Below are the code and all the weights of a small trained network. Each question names an input and a target symbol and asks about switching units off, where a switched-off unit gives its printed mean instead of its output.

import numpy as np


def w(rows, s, z=0):
    codes = np.array(rows[::2]) - 128.0
    scale = np.full(codes.shape[1], s)
    scale[-1] = z or s
    return codes * scale


def f(y):
    return np.maximum(y, 0)


def softmax(a):
    e = np.exp(a - a.max(-1, keepdims=True))
    return e / e.sum(-1, keepdims=True)


def log_softmax(a):
    a = a - a.max(-1, keepdims=True)
    return a - np.log(np.exp(a).sum(-1, keepdims=True))


def net(x, mask):
    ids = ['ΔΦβζημστω'.index(c) for c in x.split()]
    T = len(ids)
    res = E[ids] + P[:T]
    u = 0
    for l in range(2):
        q, k, v = (res @ M[l].T for M in (Q, K, V))
        z = softmax(np.where(np.tri(T) > 0, q @ k.T / 2**0.5, -1e9)) @ v
        res = res + np.where(mask[u], z, O[l][:, -1]) @ O[l][:, :-1]
        u += 1
        y = f(res @ A[l][:, :-1].T + A[l][:, -1])
        res = res + np.where(mask[u : u + 16], y, B[l][:, -1]) @ B[l][:, :-1]
        u += 16
    return log_softmax(res[-1] @ U[:, :-1].T + U[:, -1])


Q, K, V, O, A, B = {}, {}, {}, {}, {}, {}
E = w([
[143,128,46],'Δ',
[136,36,156],'Φ',
[122,3,182],'β',
[35,72,199],'ζ',
[130,64,136],'η',
[221,122,153],'μ',
[154,75,111],'σ',
[146,173,150],'τ',
[150,198,105],'ω',
],0.015)
P = w([
[254,157,183],'0',
[142,173,129],'1',
[138,163,132],'2',
[144,148,125],'3',
[143,141,105],'4',
[142,147,106],'5',
[138,135,81],'6',
[149,134,80],'7',
],0.0074)
Q[0] = w([
[96,173,5],'L0H1',
[133,165,240],'L0H1',
],0.011)
K[0] = w([
[9,85,177],'L0H1',
[254,73,56],'L0H1',
],0.0064)
V[0] = w([
[108,97,181],'L0H1',
[253,122,86],'L0H1',
],0.0055)
O[0] = w([
[123,84,180,200],'L0H1',
[173,181,2,253],'L0H1',
],0.0095,0.0016)
A[0] = w([
[106,132,156,127],'L0N1',
[147,172,129,173],'L0N2',
[11,104,74,225],'L0N3',
[211,56,145,180],'L0N4',
[113,99,107,104],'L0N5',
[102,94,141,215],'L0N6',
[181,86,212,222],'L0N7',
[143,144,198,168],'L0N8',
[145,117,178,218],'L0N9',
[105,74,110,158],'L0N10',
[161,156,111,83],'L0N11',
[96,71,133,252],'L0N12',
[96,146,138,8],'L0N13',
[190,106,121,140],'L0N14',
[119,123,75,28],'L0N15',
[105,105,186,96],'L0N16',
],0.012,0.0033)
B[0] = w([
[157,176,101,148],'L0N1',
[84,146,92,171],'L0N2',
[192,177,149,199],'L0N3',
[202,228,175,253],'L0N4',
[174,136,9,148],'L0N5',
[145,198,47,200],'L0N6',
[50,144,130,242],'L0N7',
[170,234,151,167],'L0N8',
[68,171,95,195],'L0N9',
[2,135,21,192],'L0N10',
[166,95,93,161],'L0N11',
[147,229,146,235],'L0N12',
[88,48,36,129],'L0N13',
[115,171,177,199],'L0N14',
[104,86,221,134],'L0N15',
[217,145,120,171],'L0N16',
],0.0052,0.0064)
Q[1] = w([
[185,2,153],'L1H1',
[84,118,173],'L1H1',
],0.0098)
K[1] = w([
[94,4,6],'L1H1',
[144,86,114],'L1H1',
],0.011)
V[1] = w([
[1,123,126],'L1H1',
[153,88,102],'L1H1',
],0.0065)
O[1] = w([
[82,199,45,3],'L1H1',
[219,29,255,37],'L1H1',
],0.0063,0.005)
A[1] = w([
[84,173,181,103],'L1N1',
[83,139,155,92],'L1N2',
[70,206,118,10],'L1N3',
[178,109,86,212],'L1N4',
[115,150,180,216],'L1N5',
[146,245,80,117],'L1N6',
[123,183,146,135],'L1N7',
[96,157,172,222],'L1N8',
[97,182,131,244],'L1N9',
[65,134,95,89],'L1N10',
[171,79,169,34],'L1N11',
[88,108,93,241],'L1N12',
[181,144,63,140],'L1N13',
[76,141,168,253],'L1N14',
[104,74,104,64],'L1N15',
[155,27,54,194],'L1N16',
],0.012,0.0047)
B[1] = w([
[149,101,140,157],'L1N1',
[57,177,137,137],'L1N2',
[86,142,162,179],'L1N3',
[112,207,180,161],'L1N4',
[150,96,67,166],'L1N5',
[32,111,64,254],'L1N6',
[123,155,98,181],'L1N7',
[188,80,61,173],'L1N8',
[160,114,101,212],'L1N9',
[96,104,205,147],'L1N10',
[139,14,132,132],'L1N11',
[194,40,95,153],'L1N12',
[1,167,157,173],'L1N13',
[142,57,26,168],'L1N14',
[105,146,84,128],'L1N15',
[175,227,136,134],'L1N16',
],0.0062,0.015)
U = w([
[137,160,93,205],'Δ',
[109,132,137,35],'Φ',
[110,96,86,208],'β',
[133,106,196,184],'ζ',
[10,125,172,63],'η',
[136,115,132,114],'μ',
[116,148,127,32],'σ',
[118,125,116,2],'τ',
[89,167,166,201],'ω',
],0.014,0.0054)

Each question gives the input, a string of symbols that net reads in full, and the target symbol t.
The units are the heads (2 rows each of Q, K, V and O) and the neurons (one row each of A and B). Each row of codes is followed by its name. A weight is (code - 128) times the scale printed after its matrix; where a second scale follows, it is the last column's (O, A, B and U).
mask holds one flag per unit, layer by layer, with each layer's heads first. A switched-off unit (its flag False) gives its mean, the last column of its rows in O or B, instead of its output. The means were averaged over made-up inputs and are rounded, as every weight is.
A unit's drop is (log p(t) with every unit on - log p(t) with that unit switched off) / (log p(t) with every unit on - log p(t) with every unit switched off).
The circuit of an input: a set's keep is (log p(t) with only the set's units on - log p(t) with every unit switched off) / (log p(t) with every unit on - log p(t) with every unit switched off). Starting from the 12 units with the biggest drops (on a tie, the unit counted first), units are removed one at a time, each time the one whose removal leaves the highest keep (on an exact tie, the one counted first), for as long as the keep stays at least 0.8.
units of the circuit, in order: the units of the circuit, biggest drop first
unit that matters most: the unit with the biggest drop
k most important neurons: the k neurons with the biggest drops, biggest first
top k neurons in layer l: the k neurons of layer l with the biggest drops, biggest first
drop of u: that unit's drop, to one decimal
input μ Φ η, target ζ: units of the circuit, in order : [L1H1 L1N6 L0N4]
input ζ ζ η Φ η, target η: units of the circuit, in order : [L0N7 L0H1]
input ζ Δ σ Φ σ, target η: unit that matters most : L1H1
input ζ μ Δ η β β, target η: 3 most important neurons : [L0N7 L0N12 L0N10]
input ζ ζ μ τ, target η: top 3 neurons in layer 1 : [L1N6 L1N3 L1N13]
input ζ ζ ζ ζ η τ β, target η: units of the circuit, in order : [L0N7 L0H1]
input ζ ω β β Φ, target η: 2 most important neurons : [L0N7 L0N9]
input ζ ζ τ ω σ μ, target η: top 2 neurons in layer 1 : [L1N13 L1N6]
input ζ μ ζ ζ τ τ, target β: top 3 neurons in layer 0 : [L0N16 L0N6 L0N4]
input ζ ζ ζ η ζ Φ Φ, target η: top 2 neurons in layer 1 : [L1N3 L1N6]
input ζ σ μ μ τ, target η: top 2 neurons in layer 0 : [L0N7 L0N8]
input ζ Δ Φ σ Δ ζ σ, target η: top 2 neurons in layer 0 : [L0N7 L0N9]
input ζ β Δ μ μ τ ω, target η: top 2 neurons in layer 0 : [L0N7 L0N8]
input ζ Φ τ, target β: top neuron in layer 0 : [L0N16]
input μ Φ Φ Δ μ, target ζ: drop of L0N4 : 0.2
input μ η σ, target ζ: drop of L0H1 : 0.3
input Δ μ ζ Δ ω ζ μ, target ω: drop of L0H1 : 0.3
